[[138 133 124 120 135 146 145 141 130 128 139 150 154 147 136 131]
 [131 143 149 141 134 128 136 149 155 149 138 132 139 151 158 152]
 [123 122 131 142 147 142 130 128 137 149 153 148 137 132 140 151]
 [148 144 133 129 135 147 155 150 139 132 138 150 157 154 142 135]
 [133 144 154 154 138 132 137 147 157 156 141 135 136 147 157 157]]
->
[[157 157 147 136 135 141 156 157 147 137 132 138 154 154 144 133]
 [135 142 154 157 150 138 132 139 150 155 147 135 129 133 144 148]
 [151 140 132 137 148 153 149 137 128 130 142 147 142 131 122 123]
 [152 158 151 139 132 138 149 155 149 136 128 134 141 149 143 131]
 [131 136 147 154 150 139 128 130 141 145 146 135 120 124 133 138]]

[[142 157]
 [106 130]
 [109 104]
 [111 108]]
->
[[108 111]
 [104 109]
 [130 106]
 [157 142]]

[[130 136 134 128 128 131 129]
 [129 128 140 130 129 130 130]
 [133 128 128 129 128 130 129]
 [143 129 150 128 128 130 130]
 [130 128 144 133 131 130 132]
 [131 128 137 128 129 131 130]]
->
[[130 131 129 128 137 128 131]
 [132 130 131 133 144 128 130]
 [130 130 128 128 150 129 143]
 [129 130 128 129 128 128 133]
 [130 130 129 130 140 128 129]
 [129 131 128 128 134 136 130]]

[[148 146 127 137 114 136 125 121]
 [141 146 129 139 109 132 121 119]
 [107 127 130 131 118 120 126 125]
 [134 138 129 134 117 129 123 122]
 [124 129 129 132 123 128 129 125]
 [127 131 131 131 121 127 123 125]
 [128 148 130 142 101 126 118 117]
 [133 146 129 139 106 129 122 121]
 [134 137 128 134 121 131 126 123]
 [123 133 130 133 117 127 125 127]]
->
[[127 125 127 117 133 130 133 123]
 [123 126 131 121 134 128 137 134]
 [121 122 129 106 139 129 146 133]
 [117 118 126 101 142 130 148 128]
 [125 123 127 121 131 131 131 127]
 [125 129 128 123 132 129 129 124]
 [122 123 129 117 134 129 138 134]
 [125 126 120 118 131 130 127 107]
 [119 121 132 109 139 129 146 141]
 [121 125 136 114 137 127 146 148]]

[[112 137 146 120 145 142 146 109 120 122 147]
 [135 129 115 144 124 109 125 138 143 145 119]
 [110 140 146 125 149 138 149 107 124 127 148]
 [132 120 129 115 119 140 118 132 117 113 125]
 [110 140 146 125 150 138 150 107 124 128 149]]
->
[[149 128 124 107 150 138 150 125 146 140 110]
 [125 113 117 132 118 140 119 115 129 120 132]
 [148 127 124 107 149 138 149 125 146 140 110]
 [119 145 143 138 125 109 124 144 115 129 135]
 [147 122 120 109 146 142 145 120 146 137 112]]

[[133 113 121 117 118 143 115 136 115 114 121]
 [132 115 121 120 117 138 113 136 121 115 120]
 [115 136 149 104 132 155 132 112 103 103 135]
 [145 118 112 125 106 120 105 148 124 124 106]
 [133 117 122 115 114 140 115 134 117 111 120]]
->
[[120 111 117 134 115 140 114 115 122 117 133]
 [106 124 124 148 105 120 106 125 112 118 145]
 [135 103 103 112 132 155 132 104 149 136 115]
 [120 115 121 136 113 138 117 120 121 115 132]
 [121 114 115 136 115 143 118 117 121 113 133]]

[[131 130 125 130 126 130 132 127]
 [115 146 147 146 105 112 119 147]
 [121 108 132 107 143 119 117 110]
 [110 138 149 137 111 109 112 141]]
->
[[141 112 109 111 137 149 138 110]
 [110 117 119 143 107 132 108 121]
 [147 119 112 105 146 147 146 115]
 [127 132 130 126 130 125 130 131]]

[[130 119 144]
 [128 141 122]
 [136 126 143]
 [127 136 118]
 [137 120 152]
 [131 119 147]
 [136 122 149]
 [130 124 139]
 [129 115 145]
 [132 130 133]
 [133 127 142]]
->
[[142 127 133]
 [133 130 132]
 [145 115 129]
 [139 124 130]
 [149 122 136]
 [147 119 131]
 [152 120 137]
 [118 136 127]
 [143 126 136]
 [122 141 128]
 [144 119 130]]
---
[[105 118 119 149 125 127 131 127 140 144]
 [155 125 134 121 137 120 136 138 144 112]
 [125 144 108 106 129 131 143 130 114 123]
 [113 136  98 124 131 134 148 126 126 137]
 [116 142 142 134 105 126 147 133 116 126]
 [138 147 150 149 128 126 139 124 127 115]
 [152 110 137 134 131 123 135 123 149 126]]
->
[[138 147 150 149 128 126 139 124 127 115]
 [125 144 108 106 129 131 143 130 114 123]
 [116 142 142 134 105 126 147 133 116 126]
 [113 136  98 124 131 134 148 126 126 137]
 [155 125 134 121 137 120 136 138 144 112]
 [105 118 119 149 125 127 131 127 140 144]
 [152 110 137 134 131 123 135 123 149 126]]

[[109 103 122 137 152 105]
 [132 118 156 151 151 117]]
->
[[132 118 156 151 151 117]
 [109 103 122 137 152 105]]

[[139 112 111]
 [127 130 129]
 [112 150 135]
 [153 105 123]]
->
[[112 150 135]
 [127 130 129]
 [139 112 111]
 [153 105 123]]

[[120 132 126 129 125 130 129]
 [126  98 136 131 130 125 131]
 [121 126 129 134 126 127 130]
 [124 118 122 136 129 126 130]]
->
[[120 132 126 129 125 130 129]
 [121 126 129 134 126 127 130]
 [124 118 122 136 129 126 130]
 [126  98 136 131 130 125 131]]

[[109 134 135 130 130 138 138 120 128 145 146 134 110 119 122 126]
 [131 125 128 122 109 117 132 120 129 127 146 125 127 106 107 109]
 [123 110 133 112 137 115 131 118 111 134 152 110 121 132 137 133]
 [139 117 123 121 131 122 124 140 121 114 118 140 141 141 136 141]
 [117 118 131 126 151 142 132 130 116 136 138 136 120 149 150 150]
 [117 113 113 125 150 135 103 129 121 108 144 140 120 154 151 144]]
->
[[109 134 135 130 130 138 138 120 128 145 146 134 110 119 122 126]
 [131 125 128 122 109 117 132 120 129 127 146 125 127 106 107 109]
 [117 118 131 126 151 142 132 130 116 136 138 136 120 149 150 150]
 [139 117 123 121 131 122 124 140 121 114 118 140 141 141 136 141]
 [117 113 113 125 150 135 103 129 121 108 144 140 120 154 151 144]
 [123 110 133 112 137 115 131 118 111 134 152 110 121 132 137 133]]

[[124 130 126 156 124 127 108 132 130 121 131 125 137]
 [117 144 119 123 140 143 137 143 136 128 141 117 114]]
->
[[117 144 119 123 140 143 137 143 136 128 141 117 114]
 [124 130 126 156 124 127 108 132 130 121 131 125 137]]

[[146 135 123 121 139]
 [113 124 133 139 115]
 [109 138 130 139 112]
 [143 140 119 136 130]
 [151 150 132 127 114]
 [122 117 131 112 121]]
->
[[151 150 132 127 114]
 [143 140 119 136 130]
 [109 138 130 139 112]
 [146 135 123 121 139]
 [113 124 133 139 115]
 [122 117 131 112 121]]

[[126 141 118 128 128 107 145 132 138]
 [144 122 152 128 137 104 127 121 135]
 [100  99 131 134 141 157 104 110 111]
 [142 139 150 111 117 124 147 128 120]
 [106 151 135 132 132 145 110 123 136]
 [122 114 155 113 103 127 123 135 129]]
->
[[106 151 135 132 132 145 110 123 136]
 [126 141 118 128 128 107 145 132 138]
 [142 139 150 111 117 124 147 128 120]
 [144 122 152 128 137 104 127 121 135]
 [122 114 155 113 103 127 123 135 129]
 [100  99 131 134 141 157 104 110 111]]

[[129 137 139 142 126 120 131 140 135]
 [146 125 140 122 133 119 121 113 136]
 [119 126 123 128 119 137 129 123 118]
 [132 114 140 151 113 131 116 130 117]
 [133 111 125 121 124 130 114 114 120]
 [141 129 120 133 133 126 138 133 126]]
->
[[129 137 139 142 126 120 131 140 135]
 [141 129 120 133 133 126 138 133 126]
 [119 126 123 128 119 137 129 123 118]
 [146 125 140 122 133 119 121 113 136]
 [132 114 140 151 113 131 116 130 117]
 [133 111 125 121 124 130 114 114 120]]
---
[[112 136 122 118 116 140 132]
 [129 130 130 141 131 127 126]
 [123 118 133 121 120 119 131]
 [114 135 121 115 111 136 139]
 [143 131 117 116 152 136 122]]
->
[[112 136 122 118 116 140 132]
 [123 118 133 121 120 119 131]
 [143 131 117 116 152 136 122]]

[[128 113 128 130 128 117 140 128]
 [134 124 128 130 121 123 135 128]
 [129 124 128 130 120 126 135 128]
 [129 152 106 130 120 126 128 134]
 [134 124 128 130 120 146 128 128]
 [119 124 139 122 120 134 125 124]
 [129 119 115 130 120 130 135 126]
 [129 127 128 130 137 107 126 128]]
->
[[128 113 128 130 128 117 140 128]
 [129 124 128 130 120 126 135 128]
 [134 124 128 130 120 146 128 128]
 [129 119 115 130 120 130 135 126]]

[[135 119 117 127 132 136 134]
 [134 120 150 126 128 130 138]
 [135 130 128 132 136 130 119]
 [124 106 130 122 120 143 141]
 [123 128 147 132 126 124 134]
 [133 137 134 122 119 127 119]
 [128 128 116 129 145 123 139]
 [107 152 117 128 133 123 122]
 [128 127 142 136 121 133 132]
 [130 148 126 128 127 129 128]
 [132 125 111 128 140 122 123]
 [122 125 113 123 124 135 130]]
->
[[135 119 117 127 132 136 134]
 [135 130 128 132 136 130 119]
 [123 128 147 132 126 124 134]
 [128 128 116 129 145 123 139]
 [128 127 142 136 121 133 132]
 [132 125 111 128 140 122 123]]

[[132 126 125 134 129]
 [135 113 126  99 112]
 [127 131 132 126 130]
 [131 129 142 121 131]
 [127 127 127 131 128]
 [139 122 125 139 112]
 [143 122 116 140 105]
 [128 127 126 130 126]
 [127 131 130 126 129]
 [126 130 133 125 131]
 [122 105 111 145 137]]
->
[[132 126 125 134 129]
 [127 131 132 126 130]
 [127 127 127 131 128]
 [143 122 116 140 105]
 [127 131 130 126 129]
 [122 105 111 145 137]]

[[136 130 129 124 140 141 115 138]
 [150 145 146 142 153 156 117 123]
 [128 122 118 121 112 111 115 116]
 [124 128 127 133 114 121 142 118]]
->
[[136 130 129 124 140 141 115 138]
 [128 122 118 121 112 111 115 116]]

[[114 143 125 116 134 150]
 [141 116 120 134 126 130]
 [115 124 136 134 131 120]
 [120 117 119 136 140 121]
 [120 148 120 135 121 138]
 [143 140 116 126 128 122]]
->
[[114 143 125 116 134 150]
 [115 124 136 134 131 120]
 [120 148 120 135 121 138]]

[[105 148 127 113 111]
 [114 129 128 144 133]]
->
[[105 148 127 113 111]]
